Below are the code and all the weights of a small trained network. Each question names an input and a target symbol and asks about switching units off, where a switched-off unit gives its printed mean instead of its output.

import numpy as np


def w(rows, s, z=0):
    codes = np.array(rows[::2]) - 128.0
    scale = np.full(codes.shape[1], s)
    scale[-1] = z or s
    return codes * scale


def norm(h):
    return h / np.sqrt((h * h).mean(-1, keepdims=True) + 1e-5)


def f(y):
    return np.maximum(y, 0)


def softmax(a):
    e = np.exp(a - a.max(-1, keepdims=True))
    return e / e.sum(-1, keepdims=True)


def log_softmax(a):
    a = a - a.max(-1, keepdims=True)
    return a - np.log(np.exp(a).sum(-1, keepdims=True))


def net(x, mask):
    ids = ['βγδεζηθλμξπσψ'.index(c) for c in x.split()]
    T = len(ids)
    res = E[ids] + P[:T]
    r = norm(res)
    for j in range(3):
        rows = slice(4 * j, 4 * j + 4)
        q, k, v = (r @ M[0][rows].T for M in (Q, K, V))
        z = softmax(np.where(np.tri(T) > 0, q @ k.T / 4**0.5, -1e9)) @ v
        o = O[0][rows]
        res = res + np.where(mask[j], z, o[:, -1]) @ o[:, :-1]
    y = f(norm(res) @ A[0][:, :-1].T + A[0][:, -1])
    res = res + np.where(mask[3:11], y, B[0][:, -1]) @ B[0][:, :-1]
    return log_softmax(norm(res)[-1] @ U[:, :-1].T + U[:, -1])


Q, K, V, O, A, B = {}, {}, {}, {}, {}, {}
E = w([
[123,86,152],'β',
[110,79,93],'γ',
[66,75,146],'δ',
[141,112,95],'ε',
[126,95,79],'ζ',
[67,122,139],'η',
[71,10,93],'θ',
[122,70,100],'λ',
[158,103,100],'μ',
[66,119,145],'ξ',
[163,127,118],'π',
[165,108,103],'σ',
[155,99,117],'ψ',
],0.012)
P = w([
[94,177,160],'0',
[177,112,170],'1',
[175,118,169],'2',
[174,127,170],'3',
[78,91,101],'4',
[82,102,102],'5',
[77,93,112],'6',
[184,9,98],'7',
],0.012)
Q[0] = w([
[182,182,139],'H1',
[182,11,196],'H1',
[114,150,57],'H1',
[141,77,70],'H1',
[51,120,21],'H2',
[106,99,161],'H2',
[138,80,55],'H2',
[187,136,175],'H2',
[63,107,90],'H3',
[135,85,187],'H3',
[228,124,192],'H3',
[123,147,135],'H3',
],0.011)
K[0] = w([
[142,190,59],'H1',
[109,52,149],'H1',
[185,250,96],'H1',
[223,134,128],'H1',
[214,12,185],'H2',
[146,156,117],'H2',
[135,121,146],'H2',
[83,160,95],'H2',
[196,111,142],'H3',
[138,186,71],'H3',
[34,254,108],'H3',
[127,142,87],'H3',
],0.011)
V[0] = w([
[132,148,109],'H1',
[129,134,74],'H1',
[88,112,121],'H1',
[104,199,132],'H1',
[96,75,146],'H2',
[148,66,185],'H2',
[79,135,63],'H2',
[217,175,125],'H2',
[136,149,99],'H3',
[129,183,193],'H3',
[109,7,129],'H3',
[149,132,66],'H3',
],0.014)
O[0] = w([
[93,72,175,78],'H1',
[108,97,176,64],'H1',
[136,85,86,127],'H1',
[142,106,151,3],'H1',
[171,15,78,187],'H2',
[185,84,191,205],'H2',
[86,141,2,89],'H2',
[113,193,173,65],'H2',
[81,200,83,94],'H3',
[143,126,203,146],'H3',
[183,102,53,196],'H3',
[134,195,79,73],'H3',
],0.0073,0.0067)
A[0] = w([
[43,187,152,87],'N1',
[123,93,17,252],'N2',
[148,47,150,237],'N3',
[62,167,147,47],'N4',
[143,140,182,98],'N5',
[209,136,76,190],'N6',
[9,209,154,21],'N7',
[87,34,144,122],'N8',
],0.011,0.0035)
B[0] = w([
[204,43,81,144],'N1',
[26,115,227,224],'N2',
[139,187,1,250],'N3',
[203,186,37,138],'N4',
[19,239,176,140],'N5',
[35,71,55,193],'N6',
[226,159,37,148],'N7',
[207,110,7,199],'N8',
],0.0061,0.011)
U = w([
[250,60,160,151],'β',
[72,97,91,93],'γ',
[132,88,115,68],'δ',
[170,223,36,126],'ε',
[23,144,75,216],'ζ',
[138,137,87,79],'η',
[131,132,123,20],'θ',
[110,110,100,66],'λ',
[148,186,99,103],'μ',
[151,117,74,55],'ξ',
[139,159,155,230],'π',
[140,170,132,185],'σ',
[122,115,180,252],'ψ',
],0.012,0.0043)

Each question gives the input, a string of symbols that net reads in full, and the target symbol t.
The units are the heads (4 rows each of Q, K, V and O) and the neurons (one row each of A and B). Each row of codes is followed by its name. A weight is (code - 128) times the scale printed after its matrix; where a second scale follows, it is the last column's (O, A, B and U).
mask holds one flag per unit, heads first, then neurons. A switched-off unit (its flag False) gives its mean, the last column of its rows in O or B, instead of its output. The means were averaged over made-up inputs and are rounded, as every weight is.
A unit's drop is (log p(t) with every unit on - log p(t) with that unit switched off) / (log p(t) with every unit on - log p(t) with every unit switched off).
The circuit of an input: a set's keep is (log p(t) with only the set's units on - log p(t) with every unit switched off) / (log p(t) with every unit on - log p(t) with every unit switched off). Starting from all 11 units, units are removed one at a time, each time the one whose removal leaves the highest keep (on an exact tie, the one counted first), for as long as the keep stays at least 0.8.
circuit, biggest first: the units of the circuit, biggest drop first
most important unit: the unit with the biggest drop
top k neurons: the k neurons with the biggest drops, biggest first
heads that matter: for each layer, one digit per head in row order, 1 if its drop is at least 0.15 and else 0, layers parted by /
drop when u is switched off: that unit's drop, to one decimal
input β ξ δ, target β: heads that matter : 011
input β ζ ξ γ, target β: heads that matter : 011
input ζ γ β ε, target ζ: heads that matter : 010
input ε ε ε γ, target ε: most important unit : H3
input ζ γ δ, target ζ: circuit, biggest first : [H2, N2]
input β ε ε η β ξ, target ε: circuit, biggest first : [H2, N2, N6, N5]
input ε μ γ ψ, target ε: circuit, biggest first : [H2, H3, N7]
input ζ γ ξ, target ζ: circuit, biggest first : [H2, N2]
input ψ ε ξ η η, target ε: heads that matter : 010
input ζ π ξ β β ζ γ, target β: heads that matter : 010
input ε δ β, target ε: heads that matter : 011
input ζ ε γ, target ζ: heads that matter : 010
input β π ξ, target β: circuit, biggest first : [H3, N6]
input ζ β δ β ψ, target β: circuit, biggest first : [H2]
input ε ε β σ, target ε: circuit, biggest first : [H2, H3, N7]
input β μ ε ε π η, target ε: top 2 neurons : [N2, N7]
input ψ ε η ξ, target ψ: heads that matter : 011
input β ε π ε, target β: drop when N4 is switched off : 0.0
input ε π δ ε λ π ζ, target ε: drop when N2 is switched off : 0.2
input ψ π β, target ψ: drop when H3 is switched off : 0.5
input ψ π ε β, target ψ: circuit, biggest first : [H3]
